Below are the code and all the weights of a small trained network. Each question names an input and a class and asks about switching units off, where a switched-off unit gives its printed mean instead of its output.

import numpy as np


def w(rows, s, z=0):
    codes = np.array(rows[::2]) - 128.0
    scale = np.full(codes.shape[1], s)
    scale[-1] = z or s
    return codes * scale


def f(y):
    return np.maximum(y, 0)


def log_softmax(a):
    a = a - a.max(-1, keepdims=True)
    return a - np.log(np.exp(a).sum(-1, keepdims=True))


def net(x, mask):
    res = np.array(x, float).reshape(1, 5) / 4 @ E
    y = f(res @ A[0][:, :-1].T + A[0][:, -1])
    res = res + np.where(mask, y, B[0][:, -1]) @ B[0][:, :-1]
    return log_softmax(res[-1] @ U[:, :-1].T + U[:, -1])


A, B = {}, {}
E = w([
[16,181,123,104],'x0',
[80,20,67,246],'x1',
[62,42,254,76],'x2',
[80,59,91,95],'x3',
[126,109,41,46],'x4',
],0.0073)
A[0] = w([
[158,115,140,95,101],'n1',
[157,113,169,145,88],'n2',
[79,191,87,4,189],'n3',
[98,127,225,107,3],'n4',
[142,132,109,129,53],'n5',
[142,167,122,89,80],'n6',
[138,166,139,92,114],'n7',
[25,126,119,191,159],'n8',
[120,123,159,124,66],'n9',
[146,90,116,113,134],'n10',
[109,192,155,183,111],'n11',
[180,227,139,132,204],'n12',
[61,107,92,163,80],'n13',
[150,139,175,184,115],'n14',
[171,129,204,158,148],'n15',
[18,95,236,55,126],'n16',
[180,63,105,121,128],'n17',
[135,124,144,142,94],'n18',
],0.014,0.0041)
B[0] = w([
[139,135,117,169,146],'n1',
[86,95,164,101,151],'n2',
[145,213,205,100,229],'n3',
[94,62,172,151,179],'n4',
[106,114,140,114,135],'n5',
[117,146,132,120,159],'n6',
[130,175,118,152,164],'n7',
[193,60,45,180,199],'n8',
[102,112,139,134,141],'n9',
[126,126,116,154,150],'n10',
[174,221,117,92,164],'n11',
[115,202,125,86,206],'n12',
[171,82,97,155,177],'n13',
[53,171,178,60,164],'n14',
[107,121,188,72,179],'n15',
[35,8,253,108,249],'n16',
[91,28,128,168,169],'n17',
[147,133,169,99,136],'n18',
],0.0084,0.014)
U = w([
[110,108,27,181,56],'0',
[102,254,165,82,1],'1',
[78,109,223,105,236],'2',
],0.012,0.00098)

Each question gives the input, the list of numbers given to net, and the class t.
The units are the neurons (one row each of A and B). Each row of codes is followed by its name. A weight is (code - 128) times the scale printed after its matrix; where a second scale follows, it is the last column's (A, B and U).
mask holds one flag per neuron, in row order. A switched-off neuron (its flag False) gives its mean, the last column of its row in B, instead of its output. The means were averaged over made-up inputs and are rounded, as every weight is.
A unit's drop is (log p(t) with every unit on - log p(t) with that unit switched off) / (log p(t) with every unit on - log p(t) with every unit switched off).
The circuit of an input: a set's keep is (log p(t) with only the set's units on - log p(t) with every unit switched off) / (log p(t) with every unit on - log p(t) with every unit switched off). Starting from the 12 units with the biggest drops (on a tie, the unit counted first), units are removed one at a time, each time the one whose removal leaves the highest keep (on an exact tie, the one counted first), for as long as the keep stays at least 0.8.
units of the circuit, in order: the units of the circuit, biggest drop first
k most important neurons: the k neurons with the biggest drops, biggest first
drop of u: that unit's drop, to one decimal
input [6,5,-6,-8,2], class 0: 2 most important neurons	[n3 n8]
input [4,8,4,2,0], class 0: units of the circuit, in order	[n8]
input [-8,-5,-3,2,-8], class 1: 2 most important neurons	[n16 n12]
input [8,4,1,-5,8], class 0: units of the circuit, in order	[n8 n16]
input [-2,3,-4,-5,8], class 0: 2 most important neurons	[n16 n3]
input [-1,5,-1,-8,-8], class 1: 2 most important neurons	[n16 n11]
input [0,2,-5,-4,0], class 1: 2 most important neurons	[n8 n16]
input [-8,-5,-3,2,-2], class 1: 2 most important neurons	[n16 n12]
input [-7,0,-2,0,2], class 0: drop of n16	0.6
input [4,1,-5,-2,-2], class 1: drop of n12	0.1
input [-4,-5,-2,3,0], class 1: drop of n16	0.2
input [-8,6,-2,0,0], class 0: drop of n16	0.8
